[[ 9 -9 11]
 [ 1  3 61]]
->
[[61  3  1]
 [11 -9  9]]

[[-56 -19 -10  -6  22]
 [-29 -19 -13  24  18]]
->
[[ 18  24 -13 -19 -29]
 [ 22  -6 -10 -19 -56]]

[[-13 -36  -7  -2 -34   2 -33]
 [-12 -14 -10  37 -29  61  20]
 [  5  -8  -6   7  -7  14  -4]
 [ 38  -7 -13  29  13   1 -12]]
->
[[-12   1  13  29 -13  -7  38]
 [ -4  14  -7   7  -6  -8   5]
 [ 20  61 -29  37 -10 -14 -12]
 [-33   2 -34  -2  -7 -36 -13]]

[[  7 -53 -17  65]
 [-31  -1 -52 -26]
 [-31 -43 -47 -26]
 [ 11 -50 -17  65]
 [-23 -54 -49 -15]
 [-23 -54 -52 -12]
 [ 17 -27 -20  65]
 [ 17 -34 -23  65]
 [  2  -1 -36   3]]
->
[[  3 -36  -1   2]
 [ 65 -23 -34  17]
 [ 65 -20 -27  17]
 [-12 -52 -54 -23]
 [-15 -49 -54 -23]
 [ 65 -17 -50  11]
 [-26 -47 -43 -31]
 [-26 -52  -1 -31]
 [ 65 -17 -53   7]]

[[ 33   8  33  27  24  -2]
 [ 36 -10  41 -25 -34  29]
 [-42 -10 -45  54  42 -13]
 [-20 -31   1  -8  -7  13]
 [ 53  -8  20 -22 -27  -1]
 [ 23 -15  59  10   5  15]
 [  6 -22  31  -1  -2   4]
 [ -7 -36  -1  -4  -1   0]]
->
[[  0  -1  -4  -1 -36  -7]
 [  4  -2  -1  31 -22   6]
 [ 15   5  10  59 -15  23]
 [ -1 -27 -22  20  -8  53]
 [ 13  -7  -8   1 -31 -20]
 [-13  42  54 -45 -10 -42]
 [ 29 -34 -25  41 -10  36]
 [ -2  24  27  33   8  33]]

[[ 11   1  11   3  20   4   9  12]
 [  1  -1  -6  -4   4   1  -3  -7]
 [ 13   4  15  -3   6  11  10   1]
 [ 53   3 -29 -33  10 -20  29   1]
 [-38  -4 -46  -9  -9  -8 -44 -18]
 [ -5  10  22   7  30  16 -15   3]
 [  2  -1   9   9   4   2  -1  -2]]
->
[[ -2  -1   2   4   9   9  -1   2]
 [  3 -15  16  30   7  22  10  -5]
 [-18 -44  -8  -9  -9 -46  -4 -38]
 [  1  29 -20  10 -33 -29   3  53]
 [  1  10  11   6  -3  15   4  13]
 [ -7  -3   1   4  -4  -6  -1   1]
 [ 12   9   4  20   3  11   1  11]]

[[ -3   2]
 [ 29 -38]
 [ -2   5]
 [ -1   5]
 [ -8  -2]
 [  0   0]
 [ 62  29]
 [-21  15]
 [ 22 -17]
 [-13   9]
 [ -2  -1]
 [ -1   2]]
->
[[  2  -1]
 [ -1  -2]
 [  9 -13]
 [-17  22]
 [ 15 -21]
 [ 29  62]
 [  0   0]
 [ -2  -8]
 [  5  -1]
 [  5  -2]
 [-38  29]
 [  2  -3]]

[[-38   1]
 [-14  11]
 [-52 -14]
 [ -7  10]
 [ 32  -5]
 [-51 -16]
 [ 13  16]
 [ 19   3]
 [ 19 -11]
 [-23 -14]]
->
[[-14 -23]
 [-11  19]
 [  3  19]
 [ 16  13]
 [-16 -51]
 [ -5  32]
 [ 10  -7]
 [-14 -52]
 [ 11 -14]
 [  1 -38]]
---
[[  5   7 -18  -2  13   6   5  -2   1 -20   4 -23   3  -1   3]
 [  9  11  -6 -12  10  -3  10 -11  -7  -3  -5  -2  38  -4   4]
 [  3   3  -5  -2  -5  -2   3  -3   1  -3  -2  -2 -31  36   1]
 [  3   1 -20  -4   3  -5   5  -4   0 -19  -5 -19  58  16   2]]
->
[[  9  11  -6 -12  10  -3  10 -11  -7  -3  -5  -2  38  -4   4]
 [  5   7 -18  -2  13   6   5  -2   1 -20   4 -23   3  -1   3]
 [  3   3  -5  -2  -5  -2   3  -3   1  -3  -2  -2 -31  36   1]
 [  3   1 -20  -4   3  -5   5  -4   0 -19  -5 -19  58  16   2]]

[[-34   7   9 -28  -7 -12   9]
 [-40  13  12 -38   0 -24   7]
 [ -8  -9 -17  -2  -4  -1 -16]
 [  1 -13   7   6 -14  15   4]
 [-16 -22 -25  -7  -8 -11 -30]
 [-11 -33 -37  16 -32  31 -24]
 [-19  -3   5 -37  17 -61 -22]
 [ 24  18  28   2  12  -9  26]
 [-11 -12 -14 -10  -2 -16 -21]
 [-31  11  -8 -29  14 -35 -14]]
->
[[ 24  18  28   2  12  -9  26]
 [-40  13  12 -38   0 -24   7]
 [-31  11  -8 -29  14 -35 -14]
 [-34   7   9 -28  -7 -12   9]
 [-19  -3   5 -37  17 -61 -22]
 [ -8  -9 -17  -2  -4  -1 -16]
 [-11 -12 -14 -10  -2 -16 -21]
 [  1 -13   7   6 -14  15   4]
 [-16 -22 -25  -7  -8 -11 -30]
 [-11 -33 -37  16 -32  31 -24]]

[[ 17 -20 -34  26  13 -24 -18  19 -18]
 [-28  29  37 -52 -29 -10   0 -32  -6]
 [ -5  -6   3 -38 -35   1  25 -40 -16]
 [-12  -8 -22  -1  18 -59 -38   7  -1]
 [ -7 -10 -23  25  35 -45 -41  27  21]
 [-15   6  14 -52 -39  -8  18 -44 -20]
 [ 22  -1  -8  15   1  21  11  11 -36]
 [ 11 -14 -23  27  28 -21 -26  25   6]]
->
[[-28  29  37 -52 -29 -10   0 -32  -6]
 [-15   6  14 -52 -39  -8  18 -44 -20]
 [ 22  -1  -8  15   1  21  11  11 -36]
 [ -5  -6   3 -38 -35   1  25 -40 -16]
 [-12  -8 -22  -1  18 -59 -38   7  -1]
 [ -7 -10 -23  25  35 -45 -41  27  21]
 [ 11 -14 -23  27  28 -21 -26  25   6]
 [ 17 -20 -34  26  13 -24 -18  19 -18]]

[[-19 -42  36   1 -16 -37   0   8]
 [ 15 -47   1  55  -7 -21  13 -41]
 [-69 -31 -23  58 -42 -54  20 -71]
 [ 33   3  35  59 -72  71  60 -51]
 [-34  70  24 -24  27 -50 -15 -70]]
->
[[-34  70  24 -24  27 -50 -15 -70]
 [ 33   3  35  59 -72  71  60 -51]
 [-69 -31 -23  58 -42 -54  20 -71]
 [-19 -42  36   1 -16 -37   0   8]
 [ 15 -47   1  55  -7 -21  13 -41]]

[[-10   6]
 [-14 -31]
 [ -3   3]
 [ 60 -20]
 [ -5 -34]
 [  8 -51]
 [ -2  -4]]
->
[[-10   6]
 [ -3   3]
 [ -2  -4]
 [ 60 -20]
 [-14 -31]
 [ -5 -34]
 [  8 -51]]

[[-22  24   5 -14   7   3 -42]
 [ -1  43 -24   7  44 -33 -72]
 [-20  20   5  -9   7   2 -35]]
->
[[ -1  43 -24   7  44 -33 -72]
 [-22  24   5 -14   7   3 -42]
 [-20  20   5  -9   7   2 -35]]
